[-35  -6   7   0  -7  19  -4  -3  -9  -4   8  26  -8 -15  -4   6   4  -1
 -12   4   3 -13 -13  -7 -16   9   9  32 -12  -9  12   2   2]	sipe
[-13 -11  10   0   3  -8   4   4  -6   7   2  20 -18   4  -3   8   0 -22
   7   1  -2  -2 -22   1  -5  -5   9  -8   1 -22  -5 -13   2]	nevu
[-28   5 -23 -45 -18  25  15 -24  40  -5  15  -4 -20 -13   3   5  46   1
 -16  25  -1  -3 -23 -21  -8 -21  10  52 -40  -4   0   3  -8]	sipe
[-52 -16 -18 -43   1 -29  14  -6 -19   9   2 -26 -19   2  31 -30  12  -1
  -9  -6  22  -7  -3 -14 -19  -3  10  -3  17 -10  -8 -15  17]	nevu
[  6  -7 -11 -33 -47 -11 -31  13  21  12 -22 -36 -59 -45  51  -2  42  57
 -52 -32  21  -2 -52  27  10  34   7  27   6  41  39  22  -3]	Seb
[  2  -3  -6   1   1   4  -3  17  -7   4   5 -18  20  -3 -21   7  -2  19
  -5  -8   8  -6  18 -13 -20  13  -2 -13 -14  -1   2  -2  10]	vuva
[  8  -1   6   5 -26  -3  10  27   8  23  -4 -10 -31  -9 -15   3 -17 -15
   3  33 -12 -15  -4 -40  -2   1   5  -3   3  -1  17  16  18]	gak
[-22 -10  -4  -8   8  -4   6   7 -16   6 -13 -10 -16   2  13   6 -16 -23
  -1   6  24 -12 -13  -3  -5  -5  14 -17  13  -7  11 -19   5]	nevu
[ 11 -23   5 -12 -13 -22  10 -13   1 -15   6  -1  -7  -9   6  49 -11  -1
  -2  -3  30  -2   4  21  26  11 -21 -27   6  24  -9   4 -25]	ges
[-19  -2  -5  -1  -8 -19   3   6 -11   5   2 -10 -20  -6   5   6   7  26
   1 -24   2  11  -2  -8 -17  18 -18 -19 -14   8  -4  -5  10]	mur
[ -2  -5  -9   3 -11  19   7   2  28   2 -20  -3 -21 -13  -4  26   0   5
 -18  19   9 -29 -21 -28  -1   7  17   8 -13  16  26  -9  26]	sipe
[ -6 -14   2  -2   3 -13  15   9  -4 -19 -24  15 -22   8  -5  27  -3  32
   6  -3   6   5  17  13  -4  -2  19 -30  14   5 -19 -35  27]	mur
[-45   1   9 -25 -21  15   1 -21  -1 -28  17  30 -52 -37  38 -36 -19 -34
   9 -10  93 -38 -21 -11 -16 -12  21   4  -3 -23  56 -15  -8]	pon
[ -20   -5   73  -13    8  -60  -81  -15  -13  -14  -36   61   28   -2
   30  -19   13  113  -42  -70  -78  105   88   97    4   10  -21  -43
  -18    0 -114   41    3]	ges
[-17   4   6  -1   3   9 -10   1   7   8   3   5 -32  24 -14 -14 -21  -7
  -5  10  13 -23 -26 -12 -30  -5  14   2  12   8  46   3  21]	pife
[ -59   26  -45  -28  -33  -22   -9   -6   20   64  -31   13    0   32
   50  -57  -15  -48    9  -48  -27   -9  111  -44  -10   23 -108  -19
  -28  -33  -94   43   90]	pife
[-17  -2  13  29  -4  -4 -22  27 -21  16  -1   8 -11  -3 -15  11 -31 -24
   0   4 -11  -8  -9  -6 -24  10  -9  44   7   5  26  31  11]	pife
[ 22   8   1   8  -1  23  -9   6  11  10   2 -19   8  -6 -15  13   2  13
  -9  -7 -12  -6   7  -5 -12   8 -12 -15 -19  -1  10   6  10]	vuva
[ -8  -7   0  -1  -5 -23   2  -9  14  -2   7  40   7 -13  -2 -36  12  17
   1 -24 -30 -16  -1   2  -5   6  -3 -43  23 -15 -20  17   9]	Seb
[  6 -15 -16   4   4   0  37 -21 -41   0   2 -15  -7 -26  15   6 -10   3
  -4   0  71 -15   3 -14  20  11  -5  26   1   1  23 -20 -10]	pon
[-20  -3   5  -8   5 -28  16 -14   9 -16 -17  15   6  17   1   9  -4   5
   5   1  55   6  15 -10   5  -3  -5 -15 -31  -4 -16  12   8]	pon
[ -1   1   5  -5   4  11  17 -23   5 -14  -5  13  -6   4  -1   4  -1  -4
   0   7  49   6   7   2  14  -7   1  14 -10 -12   7 -14   6]	pon
[-30 -20 -33 -25 -10  14 -12  10  -1 -19 -20 -30 -41 -34  43 -41   7  63
 -23 -15  49  13  34  13 -22  -7   0 -43  12  25  18  -3  17]	mur
[  9   2  12  12  16 -17  -3  -2 -10 -19  -7 -49  51  11   6  47 -13  33
   8 -25   5 -11  27   4 -14  14   3 -25 -19  38   1  -9  -2]	vuva
[-14  -9  14  16 -39  -8 -27 -24  -5  10  26  21  -9 -36 -19  20  13  12
  -6 -18   3  23 -12   5  21  18 -43  21   2  14 -20   7  14]	ges
[-13   1  -3 -29  -4  20   9 -18 -13 -27  26 -10   6 -18  -9  11  24  21
  -8  -7  35  -1 -14  17  12 -22  41  23  21 -19  -3 -42  -9]	vuva
[ -4 -12 -45 -24 -32  23 -17  31   2  30 -10 -40 -44 -31   5  23 -37  71
 -33 -15   6 -52 -15 -37  33  -9 -29 -18  34  60  41   7  30]	gak
[ -6 -10  11  20 -18  -7 -18   5   0  -2   5   6 -11   4  -7  11 -14 -12
   6 -21  29   0   3  -1 -26   8 -14  -7  -6  21  20  12  14]	pife
[-16  -9   6   9  -2 -27   4   7 -23  19 -17   0  -5   3   9   6  -7  -3
  -3   2  29 -26 -24  -8 -13  18  17   3  -9  24  23  17 -11]	Seb
[-19 -19   3   6   2  13   5  13 -27 -15  -8  25 -27 -23   6  14   0   4
   4   2  18  -9 -14  17 -18   4  15  10  14  -4  12  -6 -14]	mur
[-15 -10   3 -11 -21  -2 -18   9   8   4  -7  -9 -15 -21  13   6   0   1
 -16   8  12   2 -12  12  13  16  -7  20   6  18   3  28 -12]	ges
[ 14  -6 -14  25  -8  24  -5  15   9  32 -27   3  -8 -14   1 -13 -12 -11
 -12   4   0 -34 -19 -10  10   3  -5 -14  15  18  28  38  10]	Seb
[-17 -10  -1  -9  -6  -7   1  -3  -1   7   5   1 -14  -1   4  -4   7 -13
   3 -13  -3   5  -9  -3 -10  -5  -6 -20   6 -12 -10 -11  17]	nevu
[-18 -19  -4 -27 -13   0 -41  24  -4   7   0   1 -10  -2 -15  27   8  94
 -38 -28   3  26   8  25  15 -35   0  15 -15  27 -27  27  12]	vuva
[  1   1  -6  13 -15   0   1   4  13  13  -9  -1 -13  10  -1   6  -4 -18
   9  -5   0 -11  -3 -13 -10  -1  -7   7 -10  12  -2  23  14]	pife
[-26  -4  -7  25  -2  -3 -11  41 -22  16   8   9   4  13 -40 -36 -22  -1
   7  10   8  21  12 -15 -31  -1   1 -10 -13 -11   3  35  -3]	pife
[-13  -3  -7   2   2  -5   5  -7   4   2  11   4 -14  -9  -9   3  13  30
  -2 -15 -15   9 -13  -8  -5  -4 -10  -8  -3   2  -4  -6  13]	mur
[ 18 -23  13  24  -1  10  10 -14  -3  -3  32  20  -3  -4 -14   3  -7   8
   8   9  23 -15  -3  -8  14  -1 -14 -15  14   1  19   4  -8]	gak
[ -3 -18   1  -5 -11 -24   9  12  -4  -1  12  -9  -8  -8   0   1  -1  41
   1  13  11  -3   2 -19   9  -2  10   2  -4  14  -1   3  -9]	gak
[ 13  -8   8 -11 -23  -9   7  -3  11   5  -6  -6 -15 -16  11  29  12  -7
  -2   6 -12  -7 -18   8  15  30  -5  22   2  13 -11   8 -15]	ges
[ -4  -4   3  15  10  27  10 -27   5 -11   0   7  21   3   1  15   4   7
  -4   3  17  -9   3  -3   6  -3  11   2 -23   8   6 -13  -5]	sipe
[ -7   9  12   3   4  14  21   3 -33   3 -69   7 -19 -45  29  31  41 -16
 -25  49 -27 -22 -52   9 -40  51  32  51 -25  -8 -11  64 -41]	sipe
[  8  -4  -2  14 -16   9 -16  15  18  21   0  12 -14  10 -14  -9 -15 -18
  -1 -21   1  -4  14 -16 -20  12 -20  -6 -14   2  17   5  24]	pife
[-16 -19  -4  -4  -5  -8   7  11   1  11 -10   3 -36 -11  19   6  -6 -28
   2   8  10 -25 -30 -11  -2  -6  11  -3  14  -7   8   1  14]	nevu
[ 10   4 -62   3   8  74 -13 -16  52  43  18  55 -14 -31 -28 -99  24 -11
 -40   1  17 -27 -18 -42  31   9 -14  33  14 -70  27 -46  25]	pife
[ -2   1   9  -8 -16 -32  10  -6   5  11  -2 -18  -6   5   0  31 -13  -1
   3   3 -10  -1  -5  -5  25  12 -10 -13   2  19 -21   6   5]	ges
[-14  -8  12  -6  -6 -28   5  -5 -15  -2   4  -7   1  -3  -7  12  -7  -4
  -6  18  21  14   6  10   9  29  -3   4   8  -1  -8 -12  -9]	ges
[ 28  -4  10  49 -15 -10 -12 -13   5  21 -22  18   5   6  11  48 -30  -3
  23 -38 -10 -14  34 -16  11  -2 -30   3 -36  42 -21 -11  33]	pife
[ -6 -11  20   7  -9  -5 -12   0   0  -7  14  13  12  -4  -2   1   1  21
   4 -10   6   4   4  -2  -4   0 -14 -27 -10  12  -4  36 -22]	gak
[-17 -50  58  29  10 -13 -17  -1   2 -31   7 104   5  20   4  41   5 -36
  42 -13  -2 -12 -11  38 -42  -8   5   1 -27  -6 -23  28 -29]	nevu
[-21   0  -4  10 -16  42   0  -8  -3   7  -3   9 -10 -25   4  -6   8  -6
 -12   4  10 -17 -20 -14  -3   0   9  21 -10  -2  15  13   5]	sipe
[ -9 -16  -1  -4 -15 -11   7   5  -9   2   5   3   1 -16 -10   8   0 -10
  -2  17  13   7   3   1  13  21  -5  17   7  -2 -14   1 -14]	ges
[ 11   0  13   5  11 -36  -1  48  22   1   1 -22 -16  15 -39   5 -16  50
   1  34 -49 -23  -1 -32 -64  33  23 -24 -25   7  27   8  32]	vuva
[  1 -31  25 -12  10 -24  14   4 -43  -8  23  46  10   4 -32   8 -20   9
   5  15   1  21  55  19  -9  25  25  34   5 -28 -14 -83 -17]	ges
[-32 -12   5   2  -9  13  -3  -5 -17   3   3  13  -2 -11   7   1  -7   8
 -10 -14  16 -18   5 -15 -22  12   4  12 -15   8  16  -5  10]	sipe
[  8  -6  -1  -5  -7  13  14   1  10  -6 -12   6 -32  -1   9 -15  -5  16
  -4   5  45  -5   3   2   6   9   3   0  -8  -9  22   0  11]	pon
[  2 -26   4  22   5 -14  -9  27 -13  21 -12 -20 -10 -11  12   7 -26 -14
  -8 -13  -9 -19  -1 -16 -14  24  -4  -4  21  11  30 -14  33]	nevu
[-31  -7  10 -19 -11  22   3 -14  10 -12   3  24 -20   9  12  34  13  -6
  -9  10  22 -19 -18  10   0   5  16  59 -13  -4  10 -17   6]	sipe
[ 26  10   7  32  18  12   1 -45 -14  13   7 -38  55  22  10  43 -14  24
  12 -50  38 -25  21 -13  21  12 -14 -18 -39  38   7 -54   7]	vuva
[ -5 -21  -4   2  -5   7   7   9   9   4 -10   3 -37  -9  21   7  -1 -27
   4   7  27 -28 -42  -4   2  -6  18 -12   9  -1  20  -1   2]	nevu
[-30 -13  14   2 -18 -20 -20  32   4 -17   4  13 -10  15 -14  12 -18 -15
  11  -4  14   6  13   5 -35  -1   9  23   1  10  10  11  13]	pife
[-13  -4  13 -25 -13 -37   6  -5  14  -1  12   5 -20   1  -2  14   3   5
  -1  15 -16   4  -7   5   5  22  -8   5  -3  -2 -19   7  -6]	ges
[ -1  -4  -2  15  -8   2  -7   9  11   9 -13   0 -20  14   4   9 -13  -5
   3  -2  11 -18 -13  -5  -8   4  -2   7  -1  21  14  23  15]	pife
[  4   4  12 -19   3 -21   3 -14  36 -19   6 -20  -2   9  -2  48   7  -4
   1   5  25 -26 -16 -14 -28   6   8 -19 -34  15  24  -8   1]	vuva
